Here is a tiny trained network, its code and every weight. The questions are about switching its units off for an input and a class, where a switched-off unit gives its printed mean instead of its output.

import numpy as np


def w(rows, s, z=0):
    codes = np.array(rows[::2]) - 128.0
    scale = np.full(codes.shape[1], s)
    scale[-1] = z or s
    return codes * scale


def f(y):
    return y / 2 * (1 + np.tanh(0.7978845608 * (y + 0.044715 * y**3)))


def log_softmax(a):
    a = a - a.max(-1, keepdims=True)
    return a - np.log(np.exp(a).sum(-1, keepdims=True))


def net(x, mask):
    res = np.array(x, float).reshape(1, 7) / 4 @ E
    y = f(res @ A[0][:, :-1].T + A[0][:, -1])
    res = res + np.where(mask, y, B[0][:, -1]) @ B[0][:, :-1]
    return log_softmax(res[-1] @ U[:, :-1].T + U[:, -1])


A, B = {}, {}
E = w([
[133,232,158,63,61,154,223,129,172,120,49,101],'x0',
[135,255,59,74,163,134,66,178,76,152,124,148],'x1',
[133,167,205,140,62,173,70,52,83,119,125,224],'x2',
[136,115,141,117,128,131,98,136,90,146,124,61],'x3',
[116,139,123,140,124,111,108,121,139,131,121,124],'x4',
[66,116,52,123,141,203,140,57,155,99,25,174],'x5',
[123,152,65,239,18,183,123,162,162,137,169,126],'x6',
],0.0097)
A[0] = w([
[102,255,58,112,211,157,118,134,75,250,160,162,36],'neuron 0',
[84,124,78,121,120,160,86,95,118,96,60,147,83],'neuron 1',
[173,39,57,213,179,87,78,134,38,116,132,196,15],'neuron 2',
[76,89,72,113,175,104,156,245,203,129,110,73,33],'neuron 3',
[144,140,98,248,80,223,115,210,159,153,132,118,128],'neuron 4',
[28,99,71,152,167,200,160,80,92,133,62,113,3],'neuron 5',
],0.0067,0.0054)
B[0] = w([
[35,61,147,198,131,131,187,126,75,188,110,111,214],'neuron 0',
[44,201,153,112,123,144,120,188,172,131,174,156,180],'neuron 1',
[194,150,136,120,73,110,173,195,116,12,52,97,226],'neuron 2',
[145,95,158,77,63,187,36,100,4,143,135,155,197],'neuron 3',
[133,176,209,117,207,194,97,97,171,134,89,101,255],'neuron 4',
[120,162,232,118,120,80,163,219,145,167,212,156,180],'neuron 5',
],0.011,0.0093)
U = w([
[126,156,167,118,119,97,137,194,138,139,239,113,70],'0',
[135,107,132,104,50,179,78,92,71,128,115,189,79],'1',
[124,116,129,126,138,135,140,127,129,123,108,116,254],'2',
[150,157,109,113,69,122,192,163,123,94,25,95,63],'3',
[137,120,158,102,252,146,116,107,144,122,79,119,89],'4',
[85,43,140,196,110,142,198,112,123,157,110,108,94],'5',
[112,127,118,117,137,138,135,114,124,108,139,109,239],'6',
[158,128,31,127,136,115,135,84,165,145,147,100,90],'7',
],0.015,0.013)

Each question gives the input, the list of numbers given to net, and the class t.
The units are the neurons (one row each of A and B). Each row of codes is followed by its name. A weight is (code - 128) times the scale printed after its matrix; where a second scale follows, it is the last column's (A, B and U).
mask holds one flag per neuron, in row order. A switched-off neuron (its flag False) gives its mean, the last column of its row in B, instead of its output. The means were averaged over made-up inputs and are rounded, as every weight is.
A unit's drop is (log p(t) with every unit on - log p(t) with that unit switched off) / (log p(t) with every unit on - log p(t) with every unit switched off).
The circuit of an input: a set's keep is (log p(t) with only the set's units on - log p(t) with every unit switched off) / (log p(t) with every unit on - log p(t) with every unit switched off). Starting from all 6 units, units are removed one at a time, each time the one whose removal leaves the highest keep (on an exact tie, the one counted first), for as long as the keep stays at least 0.8.
circuit, biggest first: the units of the circuit, biggest drop first
unit that matters most: the unit with the biggest drop
k most important neurons: the k neurons with the biggest drops, biggest first
drop when u is switched off: that unit's drop, to one decimal
input [-5,-4,3,0,-4,7,0], class 0: circuit, biggest first -> [neuron 5; neuron 1]
input [-8,5,-7,5,-7,-1,-5], class 3: unit that matters most -> neuron 2
input [3,0,0,5,5,-4,6], class 4: 2 most important neurons -> [neuron 4; neuron 2]
input [-5,5,3,-8,3,3,-4], class 6: 3 most important neurons -> [neuron 4; neuron 3; neuron 1]
input [-6,3,3,8,-5,-4,4], class 6: 2 most important neurons -> [neuron 5; neuron 3]
input [8,2,3,5,6,8,0], class 0: 3 most important neurons -> [neuron 5; neuron 1; neuron 2]
input [-3,2,-3,-5,-3,-1,-3], class 6: 2 most important neurons -> [neuron 4; neuron 5]
input [-5,-1,6,8,4,-6,5], class 6: 3 most important neurons -> [neuron 3; neuron 5; neuron 4]
input [4,-7,-7,5,5,7,-2], class 0: 2 most important neurons -> [neuron 5; neuron 0]
input [4,3,4,4,8,-1,6], class 2: circuit, biggest first -> [neuron 3; neuron 2; neuron 4]
input [-5,4,5,-7,6,-3,-4], class 6: circuit, biggest first -> [neuron 3; neuron 4; neuron 5]
input [5,-6,0,-1,2,3,8], class 4: 3 most important neurons -> [neuron 4; neuron 2; neuron 0]
input [3,1,-6,7,8,5,5], class 2: 2 most important neurons -> [neuron 4; neuron 5]
input [-7,8,-5,4,-5,-7,7], class 5: circuit, biggest first -> [neuron 0]
input [-1,-2,6,-3,6,8,-6], class 0: circuit, biggest first -> [neuron 5; neuron 1]
input [7,1,3,-1,8,4,8], class 2: 3 most important neurons -> [neuron 2; neuron 4; neuron 1]
input [5,1,-4,1,6,6,2], class 0: circuit, biggest first -> [neuron 5; neuron 2]
input [-2,-2,-6,-1,3,-5,-3], class 1: circuit, biggest first -> [neuron 3; neuron 5]
input [-3,-7,-4,8,4,-4,6], class 6: circuit, biggest first -> [neuron 0; neuron 4; neuron 5]
input [1,5,-6,6,-7,-6,8], class 4: 2 most important neurons -> [neuron 4; neuron 5]
input [-4,1,-2,0,-8,-5,4], class 2: 4 most important neurons -> [neuron 5; neuron 1; neuron 4; neuron 2]
input [-6,-3,-7,1,0,3,7], class 1: most important neuron -> [neuron 3]
input [7,8,3,-3,-4,1,-2], class 5: 2 most important neurons -> [neuron 0; neuron 2]
input [-6,2,-8,-4,-6,5,-8], class 1: 2 most important neurons -> [neuron 3; neuron 4]
input [-4,-3,-2,7,6,2,7], class 4: drop when neuron 4 is switched off -> 0.7
input [4,-8,-8,-3,5,2,1], class 1: drop when neuron 1 is switched off -> 0.0
input [5,2,-3,-6,-2,4,4], class 6: circuit, biggest first -> [neuron 2]
input [2,-5,-7,-5,5,8,0], class 0: drop when neuron 5 is switched off -> 0.8
input [-8,8,-4,-8,3,7,6], class 3: drop when neuron 2 is switched off -> 2.8
